Below is a small trained network, with its code and all its weights. Each question gives an input and a class and asks what happens when units are switched off, that is, made to give their printed mean instead of their output.

import numpy as np


def w(rows, s, z=0):
    codes = np.array(rows[::2]) - 128.0
    scale = np.full(codes.shape[1], s)
    scale[-1] = z or s
    return codes * scale


def f(y):
    return np.maximum(y, 0)


def log_softmax(a):
    a = a - a.max(-1, keepdims=True)
    return a - np.log(np.exp(a).sum(-1, keepdims=True))


def net(x, mask):
    res = np.array(x, float).reshape(1, 5) / 4 @ E
    y = f(res @ A[0][:, :-1].T + A[0][:, -1])
    res = res + np.where(mask, y, B[0][:, -1]) @ B[0][:, :-1]
    return log_softmax(res[-1] @ U[:, :-1].T + U[:, -1])


A, B = {}, {}
E = w([
[81,87,109,243,185,228,128,96,111],'x0',
[169,120,138,129,132,142,157,126,140],'x1',
[28,70,117,125,37,105,214,68,41],'x2',
[11,147,170,6,170,194,156,123,252],'x3',
[147,140,123,103,132,170,119,105,86],'x4',
],0.011)
A[0] = w([
[89,69,136,218,154,244,97,140,151,102],'n1',
[92,168,128,130,117,162,162,120,153,51],'n2',
[118,127,103,109,191,113,130,123,86,112],'n3',
[114,110,47,215,113,146,148,104,89,117],'n4',
[132,110,141,218,133,81,141,84,98,114],'n5',
[141,203,134,78,128,134,127,169,182,139],'n6',
[96,120,121,147,187,177,114,169,136,34],'n7',
[188,183,111,181,227,142,43,178,163,105],'n8',
[118,103,48,212,120,141,172,134,58,129],'n9',
[157,177,121,70,73,57,157,128,110,202],'n10',
[50,126,163,87,128,197,170,120,193,86],'n11',
[140,198,167,29,125,130,93,173,181,152],'n12',
[109,122,150,176,139,196,103,137,153,189],'n13',
[153,112,176,112,139,154,124,113,123,110],'n14',
[150,130,113,182,152,142,91,120,137,201],'n15',
[179,144,98,179,74,106,98,165,96,195],'n16',
[204,137,142,153,117,62,70,148,80,6],'n17',
[166,142,167,72,53,71,135,166,96,33],'n18',
],0.011,0.012)
B[0] = w([
[111,217,185,39,33,54,146,111,103,224],'n1',
[121,93,63,211,108,55,110,46,119,153],'n2',
[107,114,169,123,136,113,129,110,159,134],'n3',
[190,98,70,144,191,155,92,99,199,216],'n4',
[107,116,123,159,189,146,124,139,139,198],'n5',
[157,109,108,193,206,167,81,132,142,215],'n6',
[89,197,130,59,173,167,103,196,173,155],'n7',
[64,165,109,84,16,111,253,67,58,252],'n8',
[165,68,87,202,170,96,102,135,209,232],'n9',
[84,200,177,37,93,157,177,209,121,222],'n10',
[62,185,146,52,51,69,173,150,53,247],'n11',
[197,59,140,167,188,158,47,144,204,253],'n12',
[86,76,95,152,136,44,150,90,110,212],'n13',
[97,133,155,155,174,146,143,130,92,139],'n14',
[117,107,156,99,140,176,105,226,188,212],'n15',
[117,167,143,73,68,48,202,6,13,232],'n16',
[100,159,250,23,80,209,108,230,141,180],'n17',
[112,124,62,218,66,55,158,24,68,168],'n18',
],0.008,0.016)
U = w([
[138,132,174,58,102,153,147,191,110,253],'0',
[145,113,112,113,94,80,162,56,69,25],'1',
[191,47,110,162,254,172,31,167,180,116],'2',
],0.012,0.0023)

Each question gives the input, the list of numbers given to net, and the class t.
The units are the neurons (one row each of A and B). Each row of codes is followed by its name. A weight is (code - 128) times the scale printed after its matrix; where a second scale follows, it is the last column's (A, B and U).
mask holds one flag per neuron, in row order. A switched-off neuron (its flag False) gives its mean, the last column of its row in B, instead of its output. The means were averaged over made-up inputs and are rounded, as every weight is.
A unit's drop is (log p(t) with every unit on - log p(t) with that unit switched off) / (log p(t) with every unit on - log p(t) with every unit switched off).
The circuit of an input: a set's keep is (log p(t) with only the set's units on - log p(t) with every unit switched off) / (log p(t) with every unit on - log p(t) with every unit switched off). Starting from the 12 units with the biggest drops (on a tie, the unit counted first), units are removed one at a time, each time the one whose removal leaves the highest keep (on an exact tie, the one counted first), for as long as the keep stays at least 0.8.
circuit, biggest first: the units of the circuit, biggest drop first
top k neurons: the k neurons with the biggest drops, biggest first
drop when u is switched off: that unit's drop, to one decimal
input [-4,-4,-6,6,7], class 2: circuit, biggest first => [n12]
input [-2,-7,-6,-7,5], class 0: top 2 neurons => [n17 n15]
input [1,8,5,-3,3], class 2: circuit, biggest first => [n8 n11]
input [-4,3,8,2,0], class 0: top 3 neurons => [n10 n16 n8]
input [-5,2,-1,-6,-5], class 0: top 2 neurons => [n17 n10]
input [4,-8,-6,-1,1], class 1: top 2 neurons => [n8 n10]
input [0,-7,7,3,-2], class 0: top 4 neurons => [n16 n8 n13 n18]
input [-7,8,-1,-3,-4], class 0: top 4 neurons => [n10 n17 n8 n13]
input [-8,8,0,-5,0], class 0: top 2 neurons => [n17 n10]
input [8,-4,-7,-1,-8], class 1: top 3 neurons => [n8 n13 n10]
input [1,-2,1,7,-4], class 1: top 3 neurons => [n11 n10 n15]
input [-8,7,8,4,4], class 0: top 3 neurons => [n10 n16 n8]
input [-2,8,-2,-4,-1], class 0: top 2 neurons => [n17 n13]
input [-1,8,-2,-5,-3], class 0: circuit, biggest first => [n17]
input [-7,7,-1,8,1], class 2: top 2 neurons => [n12 n6]
input [-4,4,-2,-3,-2], class 0: top 3 neurons => [n17 n10 n13]
input [-3,3,-1,5,2], class 2: top 2 neurons => [n12 n8]
input [0,0,-7,1,5], class 2: top 2 neurons => [n12 n11]
input [-7,0,-5,6,-1], class 2: drop when n12 is switched off => 0.7
input [7,3,1,-3,-7], class 2: circuit, biggest first => [n4]
input [-1,8,4,2,8], class 0: drop when n4 is switched off => 0.0
input [-4,5,-8,7,4], class 2: drop when n6 is switched off => 0.1
input [-2,-5,8,5,-2], class 0: drop when n8 is switched off => 0.2
